Here is a tiny trained network, its code and every weight. The questions are about switching its units off for an input and a class, where a switched-off unit gives its printed mean instead of its output.

import numpy as np


def w(rows, s, z=0):
    codes = np.array(rows[::2]) - 128.0
    scale = np.full(codes.shape[1], s)
    scale[-1] = z or s
    return codes * scale


def f(y):
    return np.maximum(y, 0)


def log_softmax(a):
    a = a - a.max(-1, keepdims=True)
    return a - np.log(np.exp(a).sum(-1, keepdims=True))


def net(x, mask):
    res = np.array(x, float).reshape(1, 8) / 4 @ E
    y = f(res @ A[0][:, :-1].T + A[0][:, -1])
    res = res + np.where(mask, y, B[0][:, -1]) @ B[0][:, :-1]
    return log_softmax(res[-1] @ U[:, :-1].T + U[:, -1])


A, B = {}, {}
E = w([
[128,128,127,128,128,129,128,128,129,129,128,128],'x0',
[128,127,127,128,129,130,127,128,128,129,129,128],'x1',
[130,4,132,122,128,116,117,129,122,128,132,125],'x2',
[131,128,130,126,129,124,132,129,137,121,144,6],'x3',
[128,129,127,128,127,128,128,128,129,128,127,128],'x4',
[128,128,127,128,126,128,129,128,129,128,126,128],'x5',
[36,128,146,75,116,130,128,139,129,119,131,126],'x6',
[128,128,128,128,128,128,128,128,128,128,128,128],'x7',
],0.015)
A[0] = w([
[136,234,133,130,125,129,132,121,120,131,127,182,253],'neuron 1',
[80,128,135,111,128,127,117,123,129,134,139,178,130],'neuron 2',
[43,44,133,87,120,118,125,129,129,119,138,127,33],'neuron 3',
[59,127,140,105,122,129,122,129,130,132,136,205,134],'neuron 4',
[185,137,117,147,129,108,131,125,123,126,119,135,249],'neuron 5',
[219,128,124,156,130,144,124,132,134,139,141,50,136],'neuron 6',
[140,55,152,121,138,107,124,133,114,131,151,48,24],'neuron 7',
[208,123,122,148,121,116,125,144,129,125,133,216,233],'neuron 8',
[145,9,124,117,126,137,133,128,146,119,126,138,180],'neuron 9',
[135,212,123,120,112,122,126,119,140,116,131,52,133],'neuron 10',
[141,133,136,122,127,128,130,135,126,123,132,71,188],'neuron 11',
[81,178,143,99,128,129,129,145,132,123,119,127,124],'neuron 12',
[55,133,129,87,126,113,125,137,134,128,137,132,186],'neuron 13',
[35,128,133,87,124,127,129,140,124,113,134,41,24],'neuron 14',
],0.013,0.0034)
B[0] = w([
[174,110,100,102,124,224,144,131,221,78,131,127,238],'neuron 1',
[101,133,111,105,134,125,133,162,95,99,108,111,180],'neuron 2',
[211,163,175,94,160,191,93,213,117,142,160,163,218],'neuron 3',
[88,135,103,93,136,122,136,180,77,85,95,105,207],'neuron 4',
[213,118,156,115,135,101,127,117,156,141,125,118,189],'neuron 5',
[132,143,97,81,146,43,130,176,151,70,170,114,218],'neuron 6',
[146,128,66,113,103,163,55,79,199,73,128,109,211],'neuron 7',
[163,111,170,171,101,164,108,61,128,197,86,139,223],'neuron 8',
[146,118,130,120,118,68,7,96,49,144,71,136,247],'neuron 9',
[106,128,183,154,146,51,196,169,98,187,165,148,210],'neuron 10',
[138,155,125,147,147,89,149,121,169,127,208,114,180],'neuron 11',
[65,109,96,160,110,117,152,82,123,122,120,92,180],'neuron 12',
[53,142,117,139,126,214,152,156,107,116,123,143,194],'neuron 13',
[134,111,148,183,118,203,139,64,172,186,157,161,202],'neuron 14',
],0.017,0.015)
U = w([
[217,126,152,134,109,232,101,76,219,148,145,177,251],'0',
[51,138,13,91,96,162,193,149,141,6,91,88,181],'1',
[147,60,201,186,74,68,96,24,49,232,56,159,71],'2',
[102,153,157,70,166,110,103,218,3,108,88,159,72],'3',
[157,182,176,110,197,26,205,231,135,117,164,92,182],'4',
[44,136,183,235,116,138,202,59,133,232,163,137,70],'5',
[143,116,8,77,118,43,82,97,140,18,134,49,5],'6',
],0.0048,0.0013)

Each question gives the input, the list of numbers given to net, and the class t.
The units are the neurons (one row each of A and B). Each row of codes is followed by its name. A weight is (code - 128) times the scale printed after its matrix; where a second scale follows, it is the last column's (A, B and U).
mask holds one flag per neuron, in row order. A switched-off neuron (its flag False) gives its mean, the last column of its row in B, instead of its output. The means were averaged over made-up inputs and are rounded, as every weight is.
A unit's drop is (log p(t) with every unit on - log p(t) with that unit switched off) / (log p(t) with every unit on - log p(t) with every unit switched off).
The circuit of an input: a set's keep is (log p(t) with only the set's units on - log p(t) with every unit switched off) / (log p(t) with every unit on - log p(t) with every unit switched off). Starting from the 12 units with the biggest drops (on a tie, the unit counted first), units are removed one at a time, each time the one whose removal leaves the highest keep (on an exact tie, the one counted first), for as long as the keep stays at least 0.8.
circuit, biggest first: the units of the circuit, biggest drop first
most important unit: the unit with the biggest drop
k most important neurons: the k neurons with the biggest drops, biggest first
drop of u: that unit's drop, to one decimal
input [1,-5,2,1,8,-6,-8,-6], class 6: circuit, biggest first	neuron 6
input [6,8,0,3,7,-4,1,6], class 5: circuit, biggest first	neuron 1; neuron 3; neuron 9
input [-7,-7,-3,0,-1,-6,8,-1], class 1: 4 most important neurons	neuron 4; neuron 8; neuron 2; neuron 13
input [8,-2,2,7,3,-1,7,3], class 0: 2 most important neurons	neuron 3; neuron 7
input [4,7,-6,2,4,7,8,-4], class 5: 2 most important neurons	neuron 14; neuron 10
input [-8,-4,5,0,-4,-4,-7,-3], class 2: 2 most important neurons	neuron 8; neuron 1
input [-3,3,3,0,5,-4,-2,0], class 2: 2 most important neurons	neuron 1; neuron 4
input [-5,-7,-3,0,-3,-6,8,6], class 1: 2 most important neurons	neuron 4; neuron 8
input [-3,-4,8,1,-6,0,-6,5], class 6: 2 most important neurons	neuron 7; neuron 6
input [-8,2,1,-6,-1,-4,2,2], class 3: 2 most important neurons	neuron 4; neuron 7
input [-6,0,7,0,5,8,-6,1], class 2: 4 most important neurons	neuron 8; neuron 9; neuron 1; neuron 4
input [-6,4,8,2,-3,7,-6,4], class 6: 2 most important neurons	neuron 7; neuron 6
input [4,-8,-8,6,4,-7,-1,-4], class 4: 2 most important neurons	neuron 10; neuron 6
input [6,-2,-7,-1,-3,5,7,-8], class 1: most important unit	neuron 1
input [-5,1,-3,-8,-7,-2,1,7], class 1: drop of neuron 4	0.9
input [-6,6,2,-1,-6,4,1,7], class 3: drop of neuron 14	0.2
input [7,8,5,0,4,3,8,-6], class 3: drop of neuron 9	0.2
